Moves between items:
tb: da>nm, zo>nz, di>td, vi>ph
rh: da>zj, zo>gb, di>hb, vi>ml
hm: da>rz, zo>lz, di>ds, vi>bd
rz: da>nh, zo>hm, di>tz, vi>ds
td: da>hp, zo>ph, di>dp, vi>jn
gm: da>zp, zo>qq, di>rd, vi>fq
fc: da>ml, zo>dn, di>nz, vi>zm
gh: da>pq, zo>dp, di>zz, vi>mn
jg: da>zl, zo>cr, di>qr, vi>pq
br: da>cl, zo>rd, di>gn, vi>qb
rn: da>zm, zo>zn, di>nl, vi>bp
bd: da>ds, zo>bc, di>bt, vi>zl
nz: da>tb, zo>zm, di>ph, vi>gf
zg: da>bp, zo>qt, di>jf, vi>nh
nm: da>hc, zo>tb, di>hp, vi>td
jq: da>qb, zo>zj, di>jb, vi>rg
dn: da>fc, zo>zf, di>zm, vi>rn
gn: da>sj, zo>qb, di>lz, vi>fd
hc: da>bz, zo>nm, di>cr, vi>hp
dp: da>gh, zo>jn, di>mn, vi>cl
cl: da>mn, zo>br, di>sj, vi>gn
rg: da>jb, zo>hb, di>hc, vi>nm
ml: da>hb, zo>fc, di>tb, vi>nz
rd: da>br, zo>fq, di>qb, vi>jq
hf: da>gb, zo>bt, di>fc, vi>dn
qb: da>gn, zo>jq, di>fd, vi>jb
bc: da>bd, zo>bz, di>zl, vi>jg
bt: da>hf, zo>zl, di>dn, vi>zf
qr: da>zf, zo>pq, di>zn, vi>cm
zl: da>bt, zo>jg, di>zf, vi>qr
zm: da>nz, zo>rn, di>gf, vi>nl
gb: da>rh, zo>hf, di>ml, vi>fc
pq: da>qr, zo>gh, di>cm, vi>zz
zz: da>cm, zo>mn, di>qt, vi>zh
hb: da>rg, zo>ml, di>nm, vi>tb
ph: da>td, zo>gf, di>jn, vi>zp
qq: da>gm, zo>jf, di>fq, vi>bb
mn: da>zz, zo>cl, di>zh, vi>sj
jf: da>qq, zo>nh, di>bb, vi>mm
fq: da>rd, zo>bb, di>jq, vi>zj
lz: da>hm, zo>fd, di>bd, vi>bc
cr: da>jg, zo>hp, di>pq, vi>gh
fd: da>lz, zo>jb, di>bc, vi>bz
zj: da>jq, zo>rh, di>rg, vi>hb
jn: da>dp, zo>zp, di>cl, vi>br
cm: da>zn, zo>zz, di>zg, vi>qt
bb: da>fq, zo>mm, di>zj, vi>rh
bp: da>nl, zo>zg, di>qq, vi>jf
zn: da>rn, zo>cm, di>bp, vi>zg
sj: da>zh, zo>gn, di>hm, vi>lz
bz: da>bc, zo>hc, di>jg, vi>cr
zp: da>jn, zo>gm, di>br, vi>rd
tz: da>mm, zo>ds, di>gb, vi>hf
ds: da>tz, zo>bd, di>hf, vi>bt
zh: da>qt, zo>sj, di>rz, vi>hm
mm: da>bb, zo>tz, di>rh, vi>gb
jb: da>fd, zo>rg, di>bz, vi>hc
zf: da>dn, zo>qr, di>rn, vi>zn
nl: da>gf, zo>bp, di>gm, vi>qq
nh: da>jf, zo>rz, di>mm, vi>tz
gf: da>ph, zo>nl, di>zp, vi>gm
hp: da>cr, zo>td, di>gh, vi>dp
qt: da>zg, zo>zh, di>nh, vi>rz

In the rows, zero is written as 58.

The rows follow the links: the fewer symbols apart two items are, the more alike their rows tend to be.

Each row is also shifted at random along 6 hidden directions that mean nothing.

Some items, each with a row of numbers:
zl
59,57,66,57,59,62,60,56,61,58,51,56,54,60,62,68,51,67,61,58,58,69,54,58,50,59,48,59,51,60,53,58,59,55,61,64,58,55,55,60,63
zn
66,52,57,55,68,73,52,46,53,71,58,65,59,57,68,69,57,60,66,54,57,64,51,51,52,58,49,58,52,56,50,60,56,56,56,45,42,72,57,60,57
lz
49,62,49,56,63,68,59,53,67,65,61,60,48,63,80,65,50,53,74,63,47,65,49,68,60,64,57,64,58,55,64,57,66,53,63,54,31,68,65,62,60
gn
55,64,49,59,58,62,52,64,67,50,61,57,50,67,71,60,58,48,64,66,49,64,56,72,60,64,62,54,65,56,56,57,68,55,63,52,46,60,64,57,56
rg
78,63,55,62,50,52,42,63,59,66,59,59,60,50,47,52,75,49,50,65,57,57,65,66,59,53,67,52,65,64,57,61,62,65,59,57,66,57,51,62,56
nz
91,57,46,62,65,62,57,59,53,59,66,67,63,54,53,53,66,49,60,57,62,51,57,52,66,57,64,55,68,50,62,64,53,66,56,46,50,68,61,58,53
qt
50,56,58,60,63,67,54,56,58,62,53,63,55,52,56,67,59,62,63,59,60,69,50,56,52,56,48,56,56,55,53,66,56,62,62,55,51,63,51,63,60
jn
51,63,60,56,50,49,61,63,63,52,61,51,58,67,64,52,56,55,54,61,53,52,67,67,63,63,67,61,59,65,62,49,65,51,57,65,67,50,66,53,58
gb
76,50,63,53,64,64,57,48,48,64,61,60,68,65,69,61,55,61,58,49,58,51,61,47,55,61,55,59,50,62,49,49,55,49,49,48,59,64,64,52,54
jg
48,62,62,59,56,56,53,53,65,56,52,54,51,64,58,66,55,66,58,62,58,71,55,65,50,55,52,48,50,62,51,58,65,56,62,60,67,59,52,66,63
cl
56,69,55,65,58,41,86,63,74,25,60,50,46,76,51,52,40,70,59,62,67,59,56,65,67,58,63,50,58,51,72,60,62,61,65,73,79,50,64,65,66
rn
38,51,67,57,59,63,52,61,47,60,55,61,69,51,52,60,65,59,52,52,63,57,61,47,53,58,52,60,58,59,48,59,50,59,53,55,64,55,53,52,54
hm
76,59,65,56,57,62,54,52,62,69,50,57,52,55,61,69,55,67,62,60,56,71,53,62,49,55,48,59,49,63,55,60,61,56,62,64,56,59,50,66,65
mn
60,65,53,63,58,57,57,61,69,53,55,58,47,57,53,61,58,59,62,67,59,70,52,68,58,55,57,51,61,55,62,67,63,65,67,62,57,60,52,68,63
qb
58,66,58,58,51,49,46,49,63,71,60,54,55,62,61,56,63,57,53,64,53,58,64,69,57,54,67,51,53,70,57,52,68,55,58,58,67,62,56,66,60
bd
66,56,69,50,57,65,49,44,59,79,52,54,55,61,76,72,51,67,63,57,50,69,56,62,45,60,48,64,42,69,50,49,64,46,58,60,51,62,56,61,63
hf
81,51,63,56,62,67,55,55,50,72,54,64,64,46,55,64,61,62,60,53,61,60,55,48,53,56,50,65,55,57,56,62,51,61,56,57,51,61,52,58,59
tz
61,48,70,54,56,70,54,68,48,71,52,62,67,41,58,63,65,57,58,54,56,60,59,50,52,63,49,78,61,59,57,61,49,58,56,65,46,49,54,48,56
qq
78,52,53,58,63,66,55,62,49,62,63,65,67,52,59,56,66,49,59,55,58,51,59,50,62,61,60,62,66,53,57,60,52,61,54,48,47,63,61,51,52
fd
49,64,54,61,53,59,48,69,66,54,56,57,51,57,60,59,65,50,59,68,51,66,57,72,57,61,61,56,66,59,56,62,66,60,65,59,53,54,56,59,57
ml
63,56,60,58,57,53,67,62,52,57,62,60,66,53,49,49,60,58,54,54,65,46,64,50,66,58,64,66,62,56,67,59,51,62,54,63,64,54,61,54,57
zp
68,62,57,63,53,47,46,56,57,61,60,58,62,57,44,51,71,55,46,61,63,54,67,60,59,50,67,43,60,65,53,58,61,64,56,53,79,61,52,63,56
bz
49,61,56,56,55,65,54,73,66,42,58,54,53,70,77,62,56,48,63,66,45,64,58,72,57,71,59,61,66,57,52,54,67,49,62,55,46,50,67,47,53

Complete each set of four: the symbols that take the first to the second take the third to the fourth, perhaps in another order.
Answer with the item's name.
49,57,52,60,68,68,63,52,60,57,57,64,52,58,61,66,52,62,68,58,61,67,47,55,57,57,50,55,57,49,58,66,56,62,62,52,45,69,57,65,61
: 47,51,60,58,64,67,54,55,50,64,56,64,63,53,57,64,61,60,60,53,62,60,56,48,53,57,50,58,57,55,51,61,52,60,56,50,53,64,55,56,56
:: 64,55,60,56,61,70,64,67,61,55,53,59,54,54,66,67,53,59,68,59,54,67,50,59,55,65,48,71,61,52,60,63,55,57,63,63,39,53,59,54,59
: zg

55,55,55,59,66,54,70,50,52,51,65,60,65,66,55,53,53,62,56,50,67,47,60,46,64,56,61,52,55,55,59,56,53,58,52,51,68,65,65,57,57
: 59,54,57,59,56,59,52,66,50,65,62,63,68,46,51,51,72,48,54,57,58,49,64,54,63,59,64,65,68,58,61,60,52,63,54,56,55,56,58,52,52
:: 45,51,61,59,64,66,67,63,53,54,56,63,61,52,54,61,56,61,62,53,64,59,54,48,58,60,50,65,61,50,59,65,49,62,58,59,52,56,57,55,58
: rn

82,62,50,56,60,57,56,51,60,62,68,57,59,70,74,54,56,50,61,59,51,49,62,63,64,62,69,56,57,62,60,49,66,51,55,49,53,67,69,57,55
: 38,54,56,63,66,68,60,65,55,47,55,65,58,54,50,63,60,59,62,57,65,65,51,50,56,58,49,54,65,47,53,70,51,66,61,52,53,60,53,58,57
:: 53,54,59,55,68,68,68,51,57,58,58,61,57,63,69,66,46,65,68,52,59,62,50,51,56,61,49,63,52,53,58,58,55,54,58,56,47,64,63,58,60
: jn

67,65,55,60,52,53,65,69,69,53,58,54,50,56,58,54,56,55,62,66,54,60,57,70,65,61,64,66,66,56,72,62,63,61,65,71,53,50,60,60,62
: 64,57,57,60,63,65,57,54,59,67,53,63,53,49,53,66,58,65,64,58,62,69,49,55,53,53,48,58,55,54,59,68,55,65,63,59,50,65,49,68,63
:: 64,59,63,58,58,65,49,62,62,51,51,56,53,64,66,69,57,60,60,62,53,72,55,65,47,62,49,53,56,60,44,58,64,53,62,55,56,55,55,57,58
: jf

51,60,63,56,56,58,68,57,66,58,53,53,50,60,64,64,47,67,64,60,56,66,54,64,55,60,53,66,52,59,64,57,61,54,63,71,54,53,58,62,65
: 35,49,62,54,63,72,59,64,49,61,58,63,65,53,67,62,58,54,63,53,55,56,57,50,57,66,51,72,62,54,55,58,50,55,54,55,41,56,63,46,53
:: 70,62,59,56,57,63,54,58,66,59,55,55,50,64,71,65,54,58,64,64,50,68,54,69,54,62,55,60,56,61,56,57,66,52,63,60,49,58,59,60,60
: zf

55,51,60,57,61,64,56,62,48,60,60,63,68,54,57,57,64,54,56,53,60,51,62,48,59,61,57,62,62,56,54,58,51,59,53,51,56,58,60,49,52
: 33,50,65,59,58,69,50,71,49,60,52,63,65,44,51,62,69,54,56,57,59,62,58,51,53,61,50,66,66,55,51,65,49,63,58,57,51,51,51,50,54
:: 58,58,57,58,56,53,66,64,55,54,65,58,65,58,55,48,60,53,55,56,60,45,65,56,68,61,68,65,65,57,67,56,55,59,55,62,62,53,65,52,56
: nl

46,67,53,64,52,46,53,61,66,52,60,55,53,60,47,52,65,55,52,66,60,59,62,67,62,53,67,46,62,61,60,61,65,64,62,60,73,57,54,66,59
: 61,64,47,63,59,54,58,67,63,41,65,59,57,67,58,51,63,48,57,64,57,53,61,65,66,61,69,49,70,54,59,59,63,61,60,51,61,58,64,56,53
:: 62,62,58,61,55,59,57,64,66,62,52,58,48,49,53,63,59,60,63,66,57,71,52,66,56,56,54,62,60,57,64,67,61,64,67,69,51,55,50,66,64
: gh

79,52,65,59,62,60,49,54,48,55,56,61,68,60,50,61,64,63,49,51,67,58,62,46,50,54,52,45,54,61,39,58,54,59,52,46,75,62,53,55,54
: 57,56,58,57,60,55,49,45,49,69,64,60,68,62,58,55,64,58,51,52,61,49,65,51,58,53,63,49,52,65,50,51,58,56,50,46,69,68,59,59,54
:: 65,53,66,58,61,67,43,52,53,60,50,60,60,61,59,71,61,64,56,56,60,71,56,54,43,56,45,46,50,62,36,59,59,56,57,47,64,62,50,59,57
: dn

75,61,55,64,58,64,62,76,67,46,51,60,48,49,50,63,59,57,65,67,59,72,48,65,58,60,52,63,70,47,64,74,57,69,70,67,46,50,52,60,61
: 34,58,68,57,53,63,46,62,60,59,49,55,56,58,61,68,61,61,56,62,54,72,58,64,46,59,49,56,55,65,45,58,63,54,61,60,61,52,51,57,59
:: 70,54,63,59,57,53,69,57,51,69,58,61,66,43,40,52,61,65,54,52,69,50,61,46,63,52,59,68,58,57,70,63,47,67,56,70,66,55,53,61,62
: qq

37,66,50,60,55,51,52,53,64,63,64,56,55,63,61,53,62,52,57,64,54,54,62,68,64,55,70,51,59,63,62,55,67,58,59,55,61,65,61,64,58
: 63,66,60,62,48,48,55,69,66,53,55,53,53,55,47,53,64,57,52,67,58,62,62,69,60,56,64,56,63,62,63,61,63,63,64,70,70,47,53,62,61
:: 25,57,53,60,60,54,66,63,53,48,66,60,66,62,53,48,61,53,54,55,63,44,64,52,68,60,67,57,66,54,62,57,54,60,53,54,65,58,65,52,53
: zj

47,66,60,58,47,43,65,57,64,72,60,53,55,51,51,48,59,60,55,62,57,51,65,66,67,54,70,69,57,66,79,56,61,61,60,79,66,52,57,66,66
: 51,65,56,59,51,51,55,62,65,57,60,54,54,61,59,53,61,54,56,65,53,57,62,69,61,59,67,57,61,63,63,56,65,58,61,64,63,54,59,60,59
:: 50,56,59,57,63,65,58,46,57,78,54,62,55,49,58,66,56,66,65,56,60,66,50,54,53,53,50,62,50,58,61,63,56,61,61,60,47,68,51,68,65
: zf

35,56,50,56,60,60,55,55,52,72,69,63,66,53,64,50,66,46,59,56,54,44,63,55,68,60,69,66,64,58,66,55,56,58,53,51,46,66,65,54,53
: 53,63,57,56,56,58,58,60,67,53,58,53,51,69,73,62,51,57,63,63,49,63,58,70,57,63,59,59,57,62,58,52,68,50,61,60,53,56,64,57,59
:: 43,52,64,58,57,59,53,62,47,59,59,61,70,54,50,54,67,56,49,53,62,51,66,49,57,58,59,59,61,60,52,57,52,59,52,55,67,54,57,50,53
: jb

58,52,66,55,57,58,56,51,48,77,58,61,69,48,53,57,64,62,53,51,62,51,64,47,57,54,58,66,52,64,59,55,51,59,51,61,63,59,54,57,58
: 59,52,59,55,64,59,72,56,51,49,64,58,67,68,66,55,49,60,59,49,61,45,62,47,63,64,60,64,57,55,59,51,52,51,50,54,60,58,70,48,55
:: 70,48,66,53,60,71,61,66,48,65,56,61,67,49,65,62,59,56,62,52,55,56,58,49,56,66,51,78,61,56,57,57,49,55,54,60,42,52,61,46,55
: bp

